Here is a tiny trained network, its code and every weight. The questions are about switching its units off for an input and a target symbol, where a switched-off unit gives its printed mean instead of its output.

import numpy as np


def w(rows, s, z=0):
    codes = np.array(rows[::2]) - 128.0
    scale = np.full(codes.shape[1], s)
    scale[-1] = z or s
    return codes * scale


def norm(h):
    return h / np.sqrt((h * h).mean(-1, keepdims=True) + 1e-5)


def f(y):
    return np.maximum(y, 0)


def softmax(a):
    e = np.exp(a - a.max(-1, keepdims=True))
    return e / e.sum(-1, keepdims=True)


def log_softmax(a):
    a = a - a.max(-1, keepdims=True)
    return a - np.log(np.exp(a).sum(-1, keepdims=True))


def net(x, mask):
    ids = ['ΓΛΣΨβεζμτφ'.index(c) for c in x.split()]
    T = len(ids)
    res = E[ids] + P[:T]
    r = norm(res)
    for j in range(2):
        rows = slice(2 * j, 2 * j + 2)
        q, k, v = (r @ M[0][rows].T for M in (Q, K, V))
        z = softmax(np.where(np.tri(T) > 0, q @ k.T / 2**0.5, -1e9)) @ v
        o = O[0][rows]
        res = res + np.where(mask[j], z, o[:, -1]) @ o[:, :-1]
    y = f(norm(res) @ A[0][:, :-1].T + A[0][:, -1])
    res = res + np.where(mask[2:18], y, B[0][:, -1]) @ B[0][:, :-1]
    return log_softmax(norm(res)[-1] @ U[:, :-1].T + U[:, -1])


Q, K, V, O, A, B = {}, {}, {}, {}, {}, {}
E = w([
[105,185,211],'Γ',
[181,209,155],'Λ',
[60,192,98],'Σ',
[137,219,130],'Ψ',
[166,123,205],'β',
[225,189,173],'ε',
[66,7,169],'ζ',
[199,140,96],'μ',
[101,127,171],'τ',
[98,27,17],'φ',
],0.017)
P = w([
[41,97,85],'0',
[169,174,125],'1',
[212,3,190],'2',
[128,136,98],'3',
[126,133,98],'4',
[125,137,94],'5',
[121,141,96],'6',
[124,133,108],'7',
[67,176,71],'8',
[112,145,104],'9',
],0.0043)
Q[0] = w([
[126,155,130],'head 1',
[129,254,164],'head 1',
[152,128,132],'head 2',
[167,165,160],'head 2',
],0.016)
K[0] = w([
[86,189,52],'head 1',
[141,244,199],'head 1',
[109,59,147],'head 2',
[170,58,93],'head 2',
],0.011)
V[0] = w([
[94,209,95],'head 1',
[140,177,193],'head 1',
[232,34,1],'head 2',
[211,81,178],'head 2',
],0.0054)
O[0] = w([
[219,138,213,201],'head 1',
[179,2,206,236],'head 1',
[155,97,89,2],'head 2',
[176,99,255,107],'head 2',
],0.008,0.002)
A[0] = w([
[106,98,134,78],'neuron 1',
[111,149,128,112],'neuron 2',
[126,84,158,97],'neuron 3',
[220,166,134,254],'neuron 4',
[161,97,96,118],'neuron 5',
[108,106,158,163],'neuron 6',
[116,78,124,34],'neuron 7',
[165,109,124,124],'neuron 8',
[197,136,33,69],'neuron 9',
[96,155,99,126],'neuron 10',
[133,201,65,211],'neuron 11',
[7,120,131,135],'neuron 12',
[176,20,188,100],'neuron 13',
[104,103,39,105],'neuron 14',
[69,134,132,117],'neuron 15',
[148,78,142,150],'neuron 16',
],0.013,0.0042)
B[0] = w([
[40,176,145,139],'neuron 1',
[219,212,153,142],'neuron 2',
[155,187,63,159],'neuron 3',
[91,2,89,254],'neuron 4',
[146,165,22,144],'neuron 5',
[76,123,80,173],'neuron 6',
[119,213,195,136],'neuron 7',
[131,91,136,152],'neuron 8',
[106,115,7,161],'neuron 9',
[150,171,151,162],'neuron 10',
[215,179,135,201],'neuron 11',
[154,162,106,222],'neuron 12',
[129,169,90,214],'neuron 13',
[208,59,187,170],'neuron 14',
[148,110,134,171],'neuron 15',
[116,174,118,166],'neuron 16',
],0.0065,0.0078)
U = w([
[90,118,249,148],'Γ',
[142,115,160,88],'Λ',
[172,220,120,204],'Σ',
[140,119,171,53],'Ψ',
[127,118,146,101],'β',
[105,130,160,2],'ε',
[9,97,105,133],'ζ',
[140,114,28,232],'μ',
[87,143,151,28],'τ',
[164,116,159,64],'φ',
],0.017,0.0041)

Each question gives the input, a string of symbols that net reads in full, and the target symbol t.
The units are the heads (2 rows each of Q, K, V and O) and the neurons (one row each of A and B). Each row of codes is followed by its name. A weight is (code - 128) times the scale printed after its matrix; where a second scale follows, it is the last column's (O, A, B and U).
mask holds one flag per unit, heads first, then neurons. A switched-off unit (its flag False) gives its mean, the last column of its rows in O or B, instead of its output. The means were averaged over made-up inputs and are rounded, as every weight is.
A unit's drop is (log p(t) with every unit on - log p(t) with that unit switched off) / (log p(t) with every unit on - log p(t) with every unit switched off).
The circuit of an input: a set's keep is (log p(t) with only the set's units on - log p(t) with every unit switched off) / (log p(t) with every unit on - log p(t) with every unit switched off). Starting from the 12 units with the biggest drops (on a tie, the unit counted first), units are removed one at a time, each time the one whose removal leaves the highest keep (on an exact tie, the one counted first), for as long as the keep stays at least 0.8.
circuit, biggest first: the units of the circuit, biggest drop first
most important unit: the unit with the biggest drop
top k neurons: the k neurons with the biggest drops, biggest first
which heads matter: for each layer, one digit per head in row order, 1 if its drop is at least 0.15 and else 0, layers parted by /
drop when u is switched off: that unit's drop, to one decimal
input φ ε Λ, target μ: circuit, biggest first -> head 2; neuron 4
input Σ φ ε Ψ Σ Λ ζ τ ε τ, target Σ: which heads matter -> 00
input Σ β φ ε, target μ: circuit, biggest first -> head 2; neuron 4
input β Γ ζ, target ζ: which heads matter -> 10
input φ ζ Ψ, target μ: circuit, biggest first -> neuron 4
input Γ Γ Γ β, target Γ: circuit, biggest first -> head 2; neuron 11
input μ Γ ε φ τ β, target μ: which heads matter -> 01
input Σ β τ Γ β Ψ, target Γ: which heads matter -> 11
input ε Σ Σ, target Σ: which heads matter -> 00
input β Ψ Ψ, target Γ: which heads matter -> 01
input ζ ζ τ, target ζ: top 2 neurons -> neuron 11; neuron 6
input ζ Γ φ τ ε, target μ: drop when head 2 is switched off -> 0.6
input Γ Γ τ Γ Λ β Λ, target Γ: drop when neuron 10 is switched off -> 0.0
input Λ ε φ Λ, target μ: drop when neuron 14 is switched off -> 0.1
input φ Γ Ψ, target μ: most important unit -> head 2
